Here is a tiny trained network, its code and every weight. The questions are about switching its units off for an input and a target symbol, where a switched-off unit gives its printed mean instead of its output.

import numpy as np


def w(rows, s, z=0):
    codes = np.array(rows[::2]) - 128.0
    scale = np.full(codes.shape[1], s)
    scale[-1] = z or s
    return codes * scale


def norm(h):
    return h / np.sqrt((h * h).mean(-1, keepdims=True) + 1e-5)


def f(y):
    return y / 2 * (1 + np.tanh(0.7978845608 * (y + 0.044715 * y**3)))


def softmax(a):
    e = np.exp(a - a.max(-1, keepdims=True))
    return e / e.sum(-1, keepdims=True)


def log_softmax(a):
    a = a - a.max(-1, keepdims=True)
    return a - np.log(np.exp(a).sum(-1, keepdims=True))


def net(x, mask):
    ids = ['ΔΛΞΨαβεζηθμσφω'.index(c) for c in x.split()]
    T = len(ids)
    res = E[ids] + P[:T]
    r = norm(res)
    for j in range(3):
        rows = slice(2 * j, 2 * j + 2)
        q, k, v = (r @ M[0][rows].T for M in (Q, K, V))
        z = softmax(np.where(np.tri(T) > 0, q @ k.T / 2**0.5, -1e9)) @ v
        o = O[0][rows]
        res = res + np.where(mask[j], z, o[:, -1]) @ o[:, :-1]
    y = f(norm(res) @ A[0][:, :-1].T + A[0][:, -1])
    res = res + np.where(mask[3:7], y, B[0][:, -1]) @ B[0][:, :-1]
    return log_softmax(norm(res)[-1] @ U[:, :-1].T + U[:, -1])


Q, K, V, O, A, B = {}, {}, {}, {}, {}, {}
E = w([
[208,189,170,107,159],'Δ',
[51,132,144,141,158],'Λ',
[11,122,157,155,135],'Ξ',
[91,124,103,201,144],'Ψ',
[191,175,165,100,123],'α',
[189,183,180,149,114],'β',
[108,97,24,195,208],'ε',
[162,158,208,110,153],'ζ',
[125,162,169,144,151],'η',
[57,164,79,100,160],'θ',
[207,150,102,125,59],'μ',
[153,61,41,119,81],'σ',
[219,171,115,117,110],'φ',
[98,88,154,159,74],'ω',
],0.011)
P = w([
[49,158,58,248,114],'0',
[146,121,135,120,110],'1',
[143,118,186,92,151],'2',
[139,158,108,199,124],'3',
[157,122,136,115,104],'4',
[152,115,187,90,148],'5',
[165,156,112,219,120],'6',
[159,122,135,114,103],'7',
],0.012)
Q[0] = w([
[130,248,93,118,103],'h0',
[84,217,57,193,36],'h0',
[91,251,104,155,107],'h1',
[136,140,124,161,211],'h1',
[147,160,158,229,99],'h2',
[67,128,160,98,161],'h2',
],0.024)
K[0] = w([
[236,83,171,133,70],'h0',
[156,42,196,184,4],'h0',
[104,154,150,30,30],'h1',
[155,75,121,98,166],'h1',
[174,78,218,214,97],'h2',
[37,164,135,135,154],'h2',
],0.02)
V[0] = w([
[145,14,164,176,99],'h0',
[198,40,147,163,90],'h0',
[66,230,170,30,10],'h1',
[98,129,138,183,130],'h1',
[176,65,142,148,64],'h2',
[80,215,29,20,97],'h2',
],0.011)
O[0] = w([
[90,72,109,163,122,91],'h0',
[109,121,135,255,103,75],'h0',
[62,198,57,124,139,132],'h1',
[142,67,140,79,115,253],'h1',
[31,121,131,147,157,153],'h2',
[165,122,41,165,79,38],'h2',
],0.0091,0.0032)
A[0] = w([
[156,101,114,179,120,2],'n0',
[173,123,72,157,201,80],'n1',
[165,108,137,143,252,101],'n2',
[74,137,133,117,92,22],'n3',
],0.022,0.0096)
B[0] = w([
[163,154,151,108,198,152],'n0',
[20,157,255,181,183,155],'n1',
[105,129,50,189,172,251],'n2',
[143,114,64,94,216,125],'n3',
],0.021,0.0028)
U = w([
[130,185,37,182,20,181],'Δ',
[60,89,30,59,213,16],'Λ',
[40,93,218,78,176,103],'Ξ',
[157,75,196,111,224,117],'Ψ',
[252,209,187,157,176,3],'α',
[44,236,143,89,199,32],'β',
[204,46,159,220,90,188],'ε',
[119,48,49,106,35,212],'ζ',
[168,185,50,158,183,41],'η',
[169,210,122,50,84,239],'θ',
[143,147,232,137,25,167],'μ',
[1,16,111,139,72,152],'σ',
[164,81,25,173,147,114],'φ',
[106,188,254,158,123,159],'ω',
],0.012,0.0057)

Each question gives the input, a string of symbols that net reads in full, and the target symbol t.
The units are the heads (2 rows each of Q, K, V and O) and the neurons (one row each of A and B). Each row of codes is followed by its name. A weight is (code - 128) times the scale printed after its matrix; where a second scale follows, it is the last column's (O, A, B and U).
mask holds one flag per unit, heads first, then neurons. A switched-off unit (its flag False) gives its mean, the last column of its rows in O or B, instead of its output. The means were averaged over made-up inputs and are rounded, as every weight is.
A unit's drop is (log p(t) with every unit on - log p(t) with that unit switched off) / (log p(t) with every unit on - log p(t) with every unit switched off).
The circuit of an input: a set's keep is (log p(t) with only the set's units on - log p(t) with every unit switched off) / (log p(t) with every unit on - log p(t) with every unit switched off). Starting from all 7 units, units are removed one at a time, each time the one whose removal leaves the highest keep (on an exact tie, the one counted first), for as long as the keep stays at least 0.8.
units of the circuit, in order: the units of the circuit, biggest drop first
k most important neurons: the k neurons with the biggest drops, biggest first
heads that matter: for each layer, one digit per head in row order, 1 if its drop is at least 0.15 and else 0, layers parted by /
input ζ ω Ξ μ, target σ: heads that matter => 101
input ε θ Λ Ξ φ η, target θ: most important neuron => [n1]
input ω ε ε ε Ψ φ σ Δ, target ε: heads that matter => 110
input Λ Ψ Λ Λ ω μ ε, target σ: heads that matter => 101
input Δ θ σ β μ, target ε: 2 most important neurons => [n0, n1]
input Ψ β φ ε μ Ξ, target ε: heads that matter => 010
input Λ Δ ε φ φ Λ, target ε: heads that matter => 010
input φ Δ Λ Λ Ξ, target Λ: heads that matter => 010
input θ ω α, target θ: units of the circuit, in order => [h0, h2]
input ζ Λ β φ φ Δ φ θ, target Δ: heads that matter => 001
input β ζ Λ, target Λ: heads that matter => 100
input ζ Ψ ω ω Ψ ζ Λ Δ, target η: 2 most important neurons => [n2, n1]
input ε μ α, target ε: heads that matter => 010
input Ξ Δ Λ θ Λ ω, target θ: units of the circuit, in order => [h0]
input α μ ζ φ Ψ Λ, target Ψ: units of the circuit, in order => [h1, h2, n2]
input θ μ Ξ φ, target ω: heads that matter => 000
input ζ ε σ σ α, target μ: units of the circuit, in order => [n2, h0]
input Δ β φ θ Δ φ φ, target ω: heads that matter => 110
input Λ Λ β, target β: heads that matter => 001
input Δ β Ξ ε α, target μ: units of the circuit, in order => [h0, n2]
input φ φ Λ Δ α σ Λ, target ε: units of the circuit, in order => [h0]
input Λ ω μ, target μ: 2 most important neurons => [n2, n3]
input θ α θ α ω β Ψ, target σ: units of the circuit, in order => [h0, h2]
input φ ζ μ ω φ Λ Δ, target ω: 2 most important neurons => [n1, n3]
input μ Λ η β Λ Δ μ μ, target ε: heads that matter => 101
input Λ φ θ β Ξ σ, target θ: heads that matter => 100
input μ α Δ θ Λ, target θ: units of the circuit, in order => [h0]
input θ η μ α, target Δ: 2 most important neurons => [n0, n1]
input α β ζ Λ Δ Λ Λ Λ, target θ: heads that matter => 001
input σ ω φ, target φ: 2 most important neurons => [n2, n1]
